Facts:
q109	η	872; q117	η	211; q149	η	211
q153	η	211; q179	η	211; q19	η	872
q253	η	211; q259	η	872; q273	η	211
q309	η	872; q316	η	211; q330	η	211
q335	η	211; q36	η	872; q387	η	211
q39	η	211; q397	η	211; q422	η	211
q423	η	872; q456	η	872; q503	η	211
q533	η	211; q561	η	872; q632	η	211
q703	η	211; q704	η	211; q710	η	872
q731	η	211; q773	η	872; q794	η	211
q806	η	211; q816	η	872; q823	η	872
q827	η	872; q832	η	872; q835	η	211
q84	η	872; q844	η	872; q847	η	211
q852	η	211; q857	η	211; q899	η	872
q903	η	211; q904	η	211; q911	η	211
q915	η	211; q916	η	211; q921	η	211
q931	η	872; q943	η	211; q946	η	872
q979	η	211; q109	Θ	a; q117	Θ	a
q149	Θ	e; q153	Θ	d; q179	Θ	b
q19	Θ	a; q253	Θ	a; q259	Θ	a
q273	Θ	e; q309	Θ	e; q316	Θ	a
q330	Θ	e; q335	Θ	b; q36	Θ	a
q387	Θ	a; q39	Θ	a; q397	Θ	b
q422	Θ	a; q423	Θ	e; q456	Θ	d
q503	Θ	d; q533	Θ	a; q561	Θ	d
q632	Θ	e; q703	Θ	b; q704	Θ	a
q710	Θ	e; q731	Θ	c; q773	Θ	b
q794	Θ	b; q806	Θ	e; q816	Θ	e
q823	Θ	b; q827	Θ	d; q832	Θ	b
q835	Θ	d; q84	Θ	e; q844	Θ	c
q847	Θ	d; q852	Θ	a; q857	Θ	c
q899	Θ	a; q903	Θ	a; q904	Θ	c
q911	Θ	d; q915	Θ	e; q916	Θ	d
q921	Θ	d; q931	Θ	e; q943	Θ	b
q946	Θ	d; q979	Θ	a; q109	α	180
q117	α	378; q149	α	771; q153	α	516
q179	α	69; q19	α	516; q253	α	69
q259	α	180; q273	α	516; q309	α	180
q316	α	180; q330	α	180; q335	α	516
q36	α	69; q39	α	378; q397	α	180
q422	α	378; q423	α	180; q456	α	180
q503	α	771; q533	α	180; q561	α	69
q632	α	69; q703	α	180; q704	α	180
q710	α	180; q731	α	381; q773	α	381
q794	α	378; q806	α	69; q816	α	516
q823	α	69; q832	α	180; q835	α	69
q84	α	180; q844	α	180; q847	α	516
q852	α	516; q857	α	180; q899	α	69
q903	α	180; q911	α	69; q915	α	381
q916	α	180; q921	α	771; q943	α	378
q946	α	180; q979	α	180; q109	β	q179
q153	β	q316; q259	β	q36; q309	β	q844
q397	β	q19; q397	β	q806; q422	β	q561
q423	β	q84; q456	β	q423; q503	β	q832
q533	β	q39; q704	β	q632; q710	β	q117
q794	β	q835; q794	β	q915; q816	β	q979
q832	β	q503; q899	β	q456; q911	β	q946
q943	β	q253; q943	β	q117; q946	β	q911

Known rows:
[17, 8, -32, 8, 38, 5, 42, -23, 56]: q921
[16, 17, -19, 2, 29, 2, 47, -12, 46]: q847
[36, 37, 10, -9, 25, -8, 53, -8, 19]: q773
[34, 33, -10, -1, 35, -4, 46, -21, 32]: q904
[31, 16, -31, 3, 27, -14, 45, -18, 38]: q816
[1, -6, -1, 1, 17, 19, 80, -17, 35]: q36
[2, 1, -2, 3, 17, 19, 80, -15, 37]: q253
[21, 48, -2, 9, 31, -6, 53, 4, 51]: q946
[31, 40, -22, -1, 33, -5, 44, -10, 32]: q931
[35, 19, -7, -7, 30, -3, 46, -23, 27]: q832
[11, 44, 21, 9, 35, 9, 58, 1, 62]: q316
[44, 30, -4, -7, 50, -8, 9, -21, 56]: q794
[6, 40, -18, 3, 27, 18, 78, -10, 23]: q835
[18, 20, -12, -1, 28, 1, 47, -5, 42]: q827
[17, 20, -9, -2, 26, 0, 47, -3, 40]: q916
[17, 11, 13, -7, 47, 14, 13, -10, 73]: q117
[34, 34, -7, -3, 33, -5, 47, -18, 30]: q857
[14, -59, -3, -16, 6, 2, 40, -20, 42]: q533
[33, 43, -7, -5, 39, 4, 47, -19, 26]: q844

Rows, some named above:
[3, 1, -1, 4, 17, 18, 80, -16, 37] => q253
[8, 2, 10, -7, 27, 15, 50, -9, 47] => q979
[25, 30, -16, 1, 26, 8, 77, -29, 14] => q179
[47, 19, -4, -4, 45, -14, 9, -22, 60] => q943
[29, 25, -14, 5, 23, -1, 78, -27, 20] => q823
[11, -13, -1, 1, 25, 9, 51, -18, 57] => q852
[8, 27, -20, 3, 21, 12, 76, -11, 24] => q561
[24, 75, -1, -10, 36, 5, 51, 7, 11] => q915
[6, 13, 2, -3, 36, 24, 52, -16, 51] => q19
[29, 24, -16, 5, 22, 0, 77, -27, 20] => q823
[26, 58, -17, -3, 40, 3, 46, -6, 26] => q84
[15, -4, -36, 3, 33, 6, 38, -25, 53] => q503
[16, -29, 2, -24, 40, 21, 4, -18, 58] => q39
[15, -65, -3, -16, 5, 3, 40, -20, 42] => q533
[37, 25, -5, -1, 28, -7, 47, -21, 31] => q397
[28, 31, -41, 7, 43, -1, 40, -27, 47] => q149
[16, 9, -32, 7, 37, 4, 42, -23, 58] => q921
[8, -31, -5, 6, 2, -1, 79, -18, 44] => q899
[25, -24, 7, -6, 31, -4, 10, -12, 78] => q422
[16, -28, 5, -3, 12, -3, 49, -11, 55] => q259
[18, 9, 12, -8, 47, 14, 12, -9, 72] => q117
[27, 38, -29, 3, 35, -5, 46, -14, 36] => q273
[19, 51, -2, 10, 31, -7, 53, 3, 51] => q946
[18, 41, -31, 2, 26, 6, 74, -15, 12] => q632
[35, 18, -9, -7, 29, -3, 46, -23, 28] => q832
[22, 34, -13, 17, 28, -14, 55, -4, 63] => q153
[9, 2, 10, -7, 28, 15, 50, -9, 48] => q979
[46, 24, -4, -6, 50, -9, 9, -22, 56] => q794
[34, 25, -14, 2, 35, -2, 49, -28, 36] => q335

Now the same things, written a new way:
Known rows:
[-2, -13, 12, 7, -37, -41, -45, 37, -27, 43, 18, 18, 4, 11, -24, -19, 40, 11, 4, 7, 14, 32, 10, 26, 12, -19, -14, 23, 8, -45, -8, 2, 30, 9, 26, -45, -17]: q979
[-12, -44, 29, -9, -25, -39, -36, 52, -20, 33, -2, 25, 5, -11, -11, -23, 10, -6, 6, 22, 3, 27, -6, 3, -2, -10, -28, 7, 23, -22, -52, 0, 25, 58, 1, -29, -7]: q921
[-4, -9, 26, -3, -25, -42, -37, 22, -3, 48, 10, -3, 24, 21, -36, -13, 25, -9, 12, 0, 22, 74, 29, 8, -3, -43, -36, 33, 34, -36, -15, -4, 24, -7, 26, -54, 22]: q899
[0, -19, 12, 5, -32, -43, -46, 55, -11, 36, 2, -1, 4, -2, -13, -19, 12, -9, 2, -4, 31, -12, 13, 8, 5, -2, -2, 22, 14, -3, -2, 22, 13, 63, 13, -9, 19]: q273
[2, -16, 6, 2, -23, -44, -49, 30, -19, 50, 22, 12, 11, 21, -32, -14, 35, 10, 10, 6, 24, 34, 13, 20, 11, -23, -20, 31, 22, -40, -15, -2, 33, 13, 31, -42, -14]: q259
[-9, -35, 22, -17, -29, -40, -37, 49, -17, 33, 13, 30, 2, -19, -13, -16, 6, 8, -8, 10, 21, -8, -2, 12, -13, -10, -27, 14, 8, -5, -32, 16, 9, 61, 14, -29, 5]: q149
[4, -21, 14, -3, -37, -48, -40, 20, -22, 36, 8, 18, 25, 22, -1, -21, 26, -6, 2, 11, -2, 72, 12, 40, 9, -36, -6, 21, 17, -29, -10, 9, 27, 28, 56, -38, 15]: q117
[8, -19, 11, -9, -19, -43, -48, 26, -17, 37, 5, 26, 28, 34, 1, -32, 9, -7, 21, 8, 17, 55, 5, 23, -6, -46, -12, 27, 39, 25, 0, 8, 41, 51, 47, -17, 22]: q943
[-4, -2, 34, 2, -50, -39, -36, 32, -22, 38, 3, 4, 14, 2, -12, -15, 34, -11, 2, 1, 8, 61, 23, 20, -2, -40, -33, 23, 17, -44, -6, 10, 21, -4, 15, -53, 12]: q253
[10, -17, 3, -4, -3, -41, -53, 43, -19, 45, 25, 20, 12, 1, -29, -12, 17, 18, 21, 3, 35, 1, 3, 11, 0, -12, -20, 32, 8, -2, 0, 2, 19, 40, 20, -17, -5]: q309
[12, -20, 15, -2, -13, -26, -36, 6, -34, 33, 4, 3, -32, 3, -20, -15, 11, -15, -6, 12, 6, 65, -10, 3, 6, -4, -31, 11, -1, -2, 4, 17, 28, 32, 26, -32, 16]: q731
[12, -26, 17, 2, -25, -25, -44, 37, -32, 41, 19, 17, -15, 3, -21, -15, 22, -1, 18, -5, 14, 24, 0, 18, 11, 9, -24, 9, 1, -3, 7, -6, 34, 35, 23, -36, -14]: q857
[38, -2, 39, -12, -24, -51, -62, 11, -33, 39, -13, -32, 33, -18, -27, -2, 21, -11, 19, -2, 14, 39, 4, -3, -10, -50, -63, 9, 56, -17, -27, -3, 28, 53, 12, 29, -7]: q911
[1, -32, 14, 9, -14, -44, -50, 50, -6, 43, -8, -10, 14, 16, -19, -21, 11, -23, 21, 6, 23, 28, 11, -7, 15, -4, -8, 24, 43, -16, -29, 2, 32, 64, 6, -7, 9]: q153
[-8, -19, 15, 12, -52, -46, -42, 41, -11, 41, 0, -9, 2, 17, -16, -21, 30, -16, -10, -2, 20, 24, 23, 17, 17, -13, -3, 22, 28, -40, -18, 18, 28, 36, 25, -34, 10]: q852
[1, -18, 7, 1, -11, -37, -45, 51, -19, 38, 22, 25, 8, -2, -33, -20, 22, 21, 19, 4, 27, 6, 3, 13, 0, -6, -11, 24, -7, -4, 8, -2, 16, 33, 17, -24, -1]: q84
[3, -24, 16, 9, -15, -36, -47, 54, -30, 37, 6, 22, 9, 0, -17, -23, 27, 5, 29, 15, 7, 33, -4, 8, 11, -7, -14, 16, 8, -24, -12, -10, 32, 36, 1, -20, -21]: q916
[8, -18, 12, -8, -21, -43, -49, 27, -19, 36, 4, 26, 27, 32, 3, -32, 10, -8, 19, 9, 15, 54, 5, 25, -6, -46, -12, 26, 39, 24, 1, 10, 41, 51, 45, -17, 21]: q794
[6, -17, 17, -4, -21, -39, -42, 41, -16, 38, 8, 23, 13, -19, -15, -20, 12, -2, 7, 8, 22, 8, -1, 16, -8, -10, -21, 19, -3, -10, 2, 25, 16, 50, 22, -23, 14]: q931

Rows, some named above:
[-8, -14, 17, 11, -46, -38, -47, 56, -14, 36, -8, 5, -1, 18, -6, -36, 19, -17, 4, -5, 30, 4, 14, 6, 2, -18, -2, 20, 38, 10, -1, 21, 40, 55, 10, -17, 14] => q335
[0, -20, 12, 5, -32, -43, -46, 54, -11, 36, 2, 0, 4, -2, -13, -19, 12, -10, 2, -4, 31, -12, 13, 8, 6, -1, -2, 23, 14, -3, -2, 22, 13, 63, 13, -9, 19] => q273
[4, -23, 7, 1, -17, -45, -51, 46, -4, 44, 7, -6, 11, 8, -22, -15, 6, -10, 8, -5, 41, -9, 16, 2, 5, -6, -8, 30, 28, 1, -10, 18, 16, 65, 19, -7, 21] => q816
[10, -18, 3, -5, -1, -41, -53, 43, -18, 45, 26, 20, 13, 4, -32, -12, 16, 18, 22, 3, 36, 2, 4, 10, 0, -13, -20, 32, 9, -2, -1, 0, 19, 39, 20, -17, -4] => q710
[1, -11, 9, 1, -19, -36, -54, 44, -23, 44, 15, 26, 8, 22, -21, -30, 24, 10, 23, 4, 33, 16, 4, 9, -3, -29, -19, 29, 31, 9, 2, 0, 45, 33, 16, -24, -10] => q397
[-12, -44, 29, -8, -25, -39, -36, 52, -20, 33, -2, 25, 6, -12, -11, -22, 10, -6, 7, 22, 4, 27, -6, 3, -2, -9, -27, 7, 23, -22, -53, 0, 25, 58, 1, -29, -8] => q921
[-3, -29, 19, 14, -29, -41, -45, 57, -14, 36, -13, -5, 7, 6, -11, -25, 17, -22, 14, 6, 13, 24, 9, 0, 16, 0, -2, 15, 29, -20, -22, 7, 29, 61, 0, -10, 6] => q847
[1, -15, -2, 0, -5, -34, -67, 57, -27, 59, 26, 51, 7, 34, 30, -16, 8, -10, 35, 14, 43, 9, 8, 15, 6, -29, -29, 58, 41, -1, -10, 24, 47, 35, -6, -50, -15] => q832
[8, -23, 10, -8, -25, -51, -44, 13, -16, 42, 12, 13, 30, 31, -7, -16, 20, -7, 7, 11, 7, 74, 14, 35, 8, -40, -12, 28, 30, -26, -16, 6, 29, 31, 61, -35, 18] => q422
[9, -23, 9, -8, -26, -51, -44, 13, -16, 42, 12, 13, 30, 31, -7, -17, 20, -7, 6, 11, 6, 73, 13, 35, 8, -40, -12, 28, 30, -26, -17, 6, 29, 31, 61, -35, 17] => q422

